Below is a small trained network, with its code and all its weights. Each question gives an input and a target symbol and asks what happens when units are switched off, that is, made to give their printed mean instead of their output.

import numpy as np


def w(rows, s, z=0):
    codes = np.array(rows[::2]) - 128.0
    scale = np.full(codes.shape[1], s)
    scale[-1] = z or s
    return codes * scale


def softmax(a):
    e = np.exp(a - a.max(-1, keepdims=True))
    return e / e.sum(-1, keepdims=True)


def log_softmax(a):
    a = a - a.max(-1, keepdims=True)
    return a - np.log(np.exp(a).sum(-1, keepdims=True))


def net(x, mask):
    ids = ['ΓΔΘΠΣΨβετφ'.index(c) for c in x.split()]
    T = len(ids)
    res = E[ids] + P[:T]
    u = 0
    for l in range(2):
        r = res
        for j in range(3):
            rows = slice(2 * j, 2 * j + 2)
            q, k, v = (r @ M[l][rows].T for M in (Q, K, V))
            z = softmax(np.where(np.tri(T) > 0, q @ k.T / 2**0.5, -1e9)) @ v
            o = O[l][rows]
            res = res + np.where(mask[u + j], z, o[:, -1]) @ o[:, :-1]
        u += 3
    return log_softmax(res[-1] @ U[:, :-1].T + U[:, -1])


Q, K, V, O = {}, {}, {}, {}
E = w([
[101,117,22],'Γ',
[174,138,137],'Δ',
[254,165,176],'Θ',
[56,22,87],'Π',
[125,70,137],'Σ',
[201,151,148],'Ψ',
[69,168,228],'β',
[232,123,143],'ε',
[218,53,167],'τ',
[71,56,190],'φ',
],0.019)
P = w([
[149,253,88],'0',
[152,251,156],'1',
[177,217,193],'2',
[171,183,189],'3',
[185,148,200],'4',
[167,105,200],'5',
[167,78,205],'6',
[144,24,192],'7',
[142,20,189],'8',
[133,41,175],'9',
],0.0036)
Q[0] = w([
[80,177,8],'L0H1',
[67,165,204],'L0H1',
[115,93,188],'L0H2',
[70,188,90],'L0H2',
[121,133,214],'L0H3',
[146,195,174],'L0H3',
],0.014)
K[0] = w([
[138,203,3],'L0H1',
[100,147,234],'L0H1',
[98,77,158],'L0H2',
[128,180,118],'L0H2',
[148,117,231],'L0H3',
[193,212,180],'L0H3',
],0.017)
V[0] = w([
[245,68,67],'L0H1',
[131,187,89],'L0H1',
[126,132,189],'L0H2',
[187,143,76],'L0H2',
[213,230,218],'L0H3',
[25,180,141],'L0H3',
],0.012)
O[0] = w([
[143,254,186,99],'L0H1',
[124,194,53,35],'L0H1',
[150,76,134,178],'L0H2',
[233,142,133,73],'L0H2',
[158,41,112,255],'L0H3',
[153,94,171,39],'L0H3',
],0.0077,0.0066)
Q[1] = w([
[217,140,141],'L1H1',
[72,28,155],'L1H1',
[251,93,188],'L1H2',
[134,40,214],'L1H2',
[113,161,144],'L1H3',
[198,119,104],'L1H3',
],0.013)
K[1] = w([
[207,93,154],'L1H1',
[1,29,155],'L1H1',
[34,172,183],'L1H2',
[174,90,151],'L1H2',
[111,207,51],'L1H3',
[196,83,142],'L1H3',
],0.0099)
V[1] = w([
[64,217,61],'L1H1',
[178,61,38],'L1H1',
[165,149,26],'L1H2',
[115,106,179],'L1H2',
[89,125,255],'L1H3',
[226,54,102],'L1H3',
],0.0063)
O[1] = w([
[98,124,138,1],'L1H1',
[254,225,43,165],'L1H1',
[189,144,78,99],'L1H2',
[73,103,152,150],'L1H2',
[111,86,123,146],'L1H3',
[102,202,171,197],'L1H3',
],0.0055,0.01)
U = w([
[98,116,122,76],'Γ',
[78,141,41,253],'Δ',
[117,67,26,87],'Θ',
[128,117,133,203],'Π',
[103,159,254,72],'Σ',
[119,119,124,77],'Ψ',
[94,61,170,97],'β',
[117,118,118,171],'ε',
[43,158,159,249],'τ',
[89,115,119,48],'φ',
],0.0097,0.0057)

Each question gives the input, a string of symbols that net reads in full, and the target symbol t.
The units are the heads (2 rows each of Q, K, V and O). Each row of codes is followed by its name. A weight is (code - 128) times the scale printed after its matrix; where a second scale follows, it is the last column's (O and U).
mask holds one flag per head, layer by layer. A switched-off head (its flag False) gives its mean, the last column of its rows in O, instead of its output. The means were averaged over made-up inputs and are rounded, as every weight is.
A unit's drop is (log p(t) with every unit on - log p(t) with that unit switched off) / (log p(t) with every unit on - log p(t) with every unit switched off).
The circuit of an input: a set's keep is (log p(t) with only the set's units on - log p(t) with every unit switched off) / (log p(t) with every unit on - log p(t) with every unit switched off). Starting from all 6 units, units are removed one at a time, each time the one whose removal leaves the highest keep (on an exact tie, the one counted first), for as long as the keep stays at least 0.8.
units of the circuit, in order: the units of the circuit, biggest drop first
unit that matters most: the unit with the biggest drop
which heads matter: for each layer, one digit per head in row order, 1 if its drop is at least 0.15 and else 0, layers parted by /
drop when u is switched off: that unit's drop, to one decimal
input Σ φ φ β Θ, target β: unit that matters most : L1H2
input β β Γ β Δ, target Θ: which heads matter : 100 / 100
input β Δ Θ, target Θ: which heads matter : 101 / 000
input Θ Σ Δ Π ε ε Δ Γ τ Θ, target Σ: which heads matter : 100 / 001
input Γ Ψ β Π Σ ε β, target β: which heads matter : 001 / 000
input φ β Ψ Δ Ψ τ Δ Ψ, target Σ: which heads matter : 100 / 011
input Δ φ β Π Σ Σ φ φ ε, target β: which heads matter : 010 / 010
input φ Δ β ε φ Δ Δ, target β: which heads matter : 011 / 010
input Θ Δ ε β Δ Π Θ Σ β Θ, target Θ: units of the circuit, in order : L0H1; L0H3
input Δ Γ Δ τ τ Π Δ, target Σ: which heads matter : 100 / 000
input τ ε φ τ Π τ ε, target Σ: which heads matter : 100 / 000
input Γ φ Γ Θ, target β: units of the circuit, in order : L0H1; L0H3; L1H2
input Θ ε Θ β β Γ ε, target Θ: which heads matter : 101 / 100
input Σ φ ε, target β: units of the circuit, in order : L0H1; L1H2; L0H3; L1H1
input Θ φ β Γ Ψ, target Θ: units of the circuit, in order : L0H3
input φ φ Δ τ Π φ Δ, target β: drop when L0H3 is switched off : 0.2
input Γ Ψ Σ Θ φ τ τ Π, target τ: drop when L0H3 is switched off : 0.6
input τ Ψ Γ Π Σ, target τ: drop when L0H3 is switched off : 0.4
input Δ β Γ φ β τ ε, target Σ: drop when L1H1 is switched off : -0.1
input Θ β Σ, target Θ: units of the circuit, in order : L0H1
